Below is a small trained network, with its code and all its weights. Each question gives an input and a target symbol and asks what happens when units are switched off, that is, made to give their printed mean instead of their output.

import numpy as np


def w(rows, s, z=0):
    codes = np.array(rows[::2]) - 128.0
    scale = np.full(codes.shape[1], s)
    scale[-1] = z or s
    return codes * scale


def f(y):
    return np.maximum(y, 0)


def softmax(a):
    e = np.exp(a - a.max(-1, keepdims=True))
    return e / e.sum(-1, keepdims=True)


def log_softmax(a):
    a = a - a.max(-1, keepdims=True)
    return a - np.log(np.exp(a).sum(-1, keepdims=True))


def net(x, mask):
    ids = ['εζηθμξπω'.index(c) for c in x.split()]
    T = len(ids)
    res = E[ids] + P[:T]
    r = res
    for j in range(3):
        rows = slice(3 * j, 3 * j + 3)
        q, k, v = (r @ M[0][rows].T for M in (Q, K, V))
        z = softmax(np.where(np.tri(T) > 0, q @ k.T / 3**0.5, -1e9)) @ v
        o = O[0][rows]
        res = res + np.where(mask[j], z, o[:, -1]) @ o[:, :-1]
    y = f(res @ A[0][:, :-1].T + A[0][:, -1])
    res = res + np.where(mask[3:7], y, B[0][:, -1]) @ B[0][:, :-1]
    return log_softmax(res[-1] @ U[:, :-1].T + U[:, -1])


Q, K, V, O, A, B = {}, {}, {}, {}, {}, {}
E = w([
[194,164,117,123],'ε',
[168,239,118,144],'ζ',
[149,132,137,167],'η',
[171,208,163,147],'θ',
[198,88,120,126],'μ',
[174,37,139,2],'ξ',
[48,61,116,109],'π',
[123,42,59,153],'ω',
],0.016)
P = w([
[146,156,99,133],'0',
[35,182,163,108],'1',
[108,72,159,196],'2',
[122,100,96,103],'3',
[4,144,156,88],'4',
[146,131,184,194],'5',
[115,100,97,103],'6',
],0.013)
Q[0] = w([
[123,64,127,150],'h0',
[75,157,20,148],'h0',
[135,108,83,183],'h0',
[119,63,190,169],'h1',
[122,149,155,109],'h1',
[44,133,120,31],'h1',
[28,175,51,99],'h2',
[120,121,168,10],'h2',
[91,201,188,101],'h2',
],0.011)
K[0] = w([
[151,103,116,106],'h0',
[157,127,5,207],'h0',
[105,108,23,162],'h0',
[146,155,67,115],'h1',
[197,146,195,160],'h1',
[193,69,167,144],'h1',
[64,66,105,167],'h2',
[92,31,71,85],'h2',
[159,72,116,135],'h2',
],0.011)
V[0] = w([
[119,108,150,159],'h0',
[91,82,246,89],'h0',
[81,134,137,116],'h0',
[145,114,157,171],'h1',
[148,129,100,178],'h1',
[185,99,105,74],'h1',
[147,139,55,213],'h2',
[158,148,154,100],'h2',
[222,119,138,166],'h2',
],0.013)
O[0] = w([
[206,145,126,207,99],'h0',
[71,153,100,175,254],'h0',
[26,95,191,133,140],'h0',
[161,61,152,169,108],'h1',
[190,132,84,215,87],'h1',
[163,76,209,24,208],'h1',
[104,81,43,95,5],'h2',
[255,31,202,103,171],'h2',
[114,7,128,182,109],'h2',
],0.0063,0.0045)
A[0] = w([
[2,105,149,85,66],'n0',
[144,119,70,38,125],'n1',
[62,60,120,228,1],'n2',
[19,39,186,29,209],'n3',
],0.0075,0.0046)
B[0] = w([
[176,224,56,156,176],'n0',
[1,137,71,47,160],'n1',
[193,197,179,70,142],'n2',
[129,173,156,224,248],'n3',
],0.0089,0.012)
U = w([
[176,134,144,63,78],'ε',
[212,200,117,64,3],'ζ',
[138,67,148,214,254],'η',
[254,168,203,141,77],'θ',
[130,96,144,95,174],'μ',
[77,99,197,47,136],'ξ',
[58,113,117,127,95],'π',
[64,78,141,107,187],'ω',
],0.0099,0.0042)

Each question gives the input, a string of symbols that net reads in full, and the target symbol t.
The units are the heads (3 rows each of Q, K, V and O) and the neurons (one row each of A and B). Each row of codes is followed by its name. A weight is (code - 128) times the scale printed after its matrix; where a second scale follows, it is the last column's (O, A, B and U).
mask holds one flag per unit, heads first, then neurons. A switched-off unit (its flag False) gives its mean, the last column of its rows in O or B, instead of its output. The means were averaged over made-up inputs and are rounded, as every weight is.
A unit's drop is (log p(t) with every unit on - log p(t) with that unit switched off) / (log p(t) with every unit on - log p(t) with every unit switched off).
The circuit of an input: a set's keep is (log p(t) with only the set's units on - log p(t) with every unit switched off) / (log p(t) with every unit on - log p(t) with every unit switched off). Starting from all 7 units, units are removed one at a time, each time the one whose removal leaves the highest keep (on an exact tie, the one counted first), for as long as the keep stays at least 0.8.
circuit, biggest first: the units of the circuit, biggest drop first
unit that matters most: the unit with the biggest drop
k most important neurons: the k neurons with the biggest drops, biggest first
heads that matter: for each layer, one digit per head in row order, 1 if its drop is at least 0.15 and else 0, layers parted by /
drop when u is switched off: that unit's drop, to one decimal
input ζ η ω π ξ, target π: circuit, biggest first	[h2; h0; n3]
input η ζ ζ η π ξ, target η: circuit, biggest first	[h0; h1]
input π ζ ξ ξ η, target θ: circuit, biggest first	[h1; n0; n3; n1]
input ξ θ ω ζ θ, target π: heads that matter	001
input μ η ξ ζ η, target θ: unit that matters most	n1
input ω ξ ω, target θ: circuit, biggest first	[h2; h0]
input ζ ξ μ ξ ε, target θ: circuit, biggest first	[h2; n1]
input θ θ θ ξ μ, target θ: circuit, biggest first	[h2; n1]
input θ ω ω ξ ξ, target π: 2 most important neurons	[n1; n3]
input η μ μ ε ξ, target θ: circuit, biggest first	[h2; n3]
input π π η ξ μ, target θ: circuit, biggest first	[n1; h2]
input ξ π π π ε, target ζ: circuit, biggest first	[h2; n0]
input ξ μ ξ θ θ ζ, target η: heads that matter	011
input ω η ξ η ξ ε, target η: circuit, biggest first	[h2]
input ξ η ξ ξ ε, target θ: 3 most important neurons	[n3; n1; n0]
input π ξ θ θ ξ π, target θ: 2 most important neurons	[n2; n0]
input θ ξ π π ξ, target ζ: drop when n0 is switched off	1.3
input θ π ζ ζ θ ε, target η: drop when h1 is switched off	0.1
input η θ ω θ ε, target π: drop when h2 is switched off	1.2
input ω ε ω μ η θ, target η: unit that matters most	h2
input ω ε ω ζ ε, target π: drop when h1 is switched off	-0.1
